Below are the code and all the weights of a small trained network. Each question names an input and a class and asks about switching units off, where a switched-off unit gives its printed mean instead of its output.

import numpy as np


def w(rows, s, z=0):
    codes = np.array(rows[::2]) - 128.0
    scale = np.full(codes.shape[1], s)
    scale[-1] = z or s
    return codes * scale


def f(y):
    return y / 2 * (1 + np.tanh(0.7978845608 * (y + 0.044715 * y**3)))


def log_softmax(a):
    a = a - a.max(-1, keepdims=True)
    return a - np.log(np.exp(a).sum(-1, keepdims=True))


def net(x, mask):
    res = np.array(x, float).reshape(1, 5) / 4 @ E
    y = f(res @ A[0][:, :-1].T + A[0][:, -1])
    res = res + np.where(mask, y, B[0][:, -1]) @ B[0][:, :-1]
    return log_softmax(res[-1] @ U[:, :-1].T + U[:, -1])


A, B = {}, {}
E = w([
[132,175,112],'x0',
[247,142,87],'x1',
[137,229,73],'x2',
[209,129,253],'x3',
[187,77,69],'x4',
],0.0079)
A[0] = w([
[138,83,104,107],'neuron 1',
[144,169,62,90],'neuron 2',
[46,61,105,112],'neuron 3',
[94,72,135,110],'neuron 4',
[153,176,60,82],'neuron 5',
[135,113,115,114],'neuron 6',
[123,20,85,58],'neuron 7',
[137,190,156,2],'neuron 8',
[150,180,99,155],'neuron 9',
[95,145,151,103],'neuron 10',
[150,147,90,53],'neuron 11',
[136,43,91,68],'neuron 12',
[134,88,104,74],'neuron 13',
[100,149,153,114],'neuron 14',
[95,135,140,97],'neuron 15',
[149,120,144,110],'neuron 16',
[207,75,165,46],'neuron 17',
[106,131,124,103],'neuron 18',
[135,153,121,119],'neuron 19',
[133,111,159,94],'neuron 20',
[145,123,150,109],'neuron 21',
[137,97,101,105],'neuron 22',
[141,180,121,145],'neuron 23',
[134,165,73,55],'neuron 24',
[149,149,86,86],'neuron 25',
[175,63,165,70],'neuron 26',
[140,163,143,115],'neuron 27',
[161,165,145,169],'neuron 28',
[165,169,138,187],'neuron 29',
[167,68,171,66],'neuron 30',
[184,185,27,60],'neuron 31',
[93,145,146,101],'neuron 32',
[159,191,7,53],'neuron 33',
],0.013,0.0058)
B[0] = w([
[122,80,90,154],'neuron 1',
[157,174,111,191],'neuron 2',
[2,177,85,246],'neuron 3',
[47,105,89,182],'neuron 4',
[173,166,117,197],'neuron 5',
[140,119,115,129],'neuron 6',
[109,128,49,205],'neuron 7',
[135,100,154,136],'neuron 8',
[182,171,148,194],'neuron 9',
[78,137,164,150],'neuron 10',
[168,130,111,137],'neuron 11',
[115,98,62,183],'neuron 12',
[126,102,94,136],'neuron 13',
[79,130,164,152],'neuron 14',
[94,147,150,142],'neuron 15',
[132,105,127,137],'neuron 16',
[198,70,158,216],'neuron 17',
[121,164,131,131],'neuron 18',
[140,140,139,135],'neuron 19',
[83,89,118,141],'neuron 20',
[118,101,127,138],'neuron 21',
[133,102,99,143],'neuron 22',
[161,155,163,172],'neuron 23',
[137,181,105,162],'neuron 24',
[161,132,116,152],'neuron 25',
[140,50,124,204],'neuron 26',
[130,121,156,141],'neuron 27',
[133,119,184,182],'neuron 28',
[149,132,195,196],'neuron 29',
[116,52,116,197],'neuron 30',
[234,168,117,240],'neuron 31',
[88,147,162,150],'neuron 32',
[205,219,127,254],'neuron 33',
],0.03,0.0062)
U = w([
[165,1,158,2],'0',
[91,114,126,86],'1',
[130,75,27,67],'2',
[145,84,192,219],'3',
[213,114,102,171],'4',
],0.008,0.0025)

Each question gives the input, the list of numbers given to net, and the class t.
The units are the neurons (one row each of A and B). Each row of codes is followed by its name. A weight is (code - 128) times the scale printed after its matrix; where a second scale follows, it is the last column's (A, B and U).
mask holds one flag per neuron, in row order. A switched-off neuron (its flag False) gives its mean, the last column of its row in B, instead of its output. The means were averaged over made-up inputs and are rounded, as every weight is.
A unit's drop is (log p(t) with every unit on - log p(t) with that unit switched off) / (log p(t) with every unit on - log p(t) with every unit switched off).
The circuit of an input: a set's keep is (log p(t) with only the set's units on - log p(t) with every unit switched off) / (log p(t) with every unit on - log p(t) with every unit switched off). Starting from the 12 units with the biggest drops (on a tie, the unit counted first), units are removed one at a time, each time the one whose removal leaves the highest keep (on an exact tie, the one counted first), for as long as the keep stays at least 0.8.
units of the circuit, in order: the units of the circuit, biggest drop first
top k neurons: the k neurons with the biggest drops, biggest first
drop of u: that unit's drop, to one decimal
input [-8,-1,-5,2,-5], class 0: units of the circuit, in order -> [neuron 30; neuron 33]
input [1,-8,-7,-4,-1], class 1: units of the circuit, in order -> [neuron 3]
input [-5,7,-2,-1,-7], class 0: units of the circuit, in order -> [neuron 33; neuron 3]
input [-4,-4,6,2,6], class 3: units of the circuit, in order -> [neuron 31; neuron 7]
input [-6,-4,6,-1,-3], class 3: units of the circuit, in order -> [neuron 7; neuron 12]
input [6,3,0,8,-5], class 3: units of the circuit, in order -> [neuron 29; neuron 28]
input [5,0,-5,2,7], class 0: top 2 neurons -> [neuron 3; neuron 17]
input [-6,-2,8,4,3], class 3: top 3 neurons -> [neuron 33; neuron 31; neuron 7]
input [0,1,2,4,2], class 3: drop of neuron 26 -> 0.1
input [-5,7,-6,-2,8], class 2: top 2 neurons -> [neuron 7; neuron 12]
input [8,-1,-5,-4,-1], class 1: drop of neuron 7 -> 0.1
input [8,-6,5,1,-6], class 3: drop of neuron 3 -> 0.2
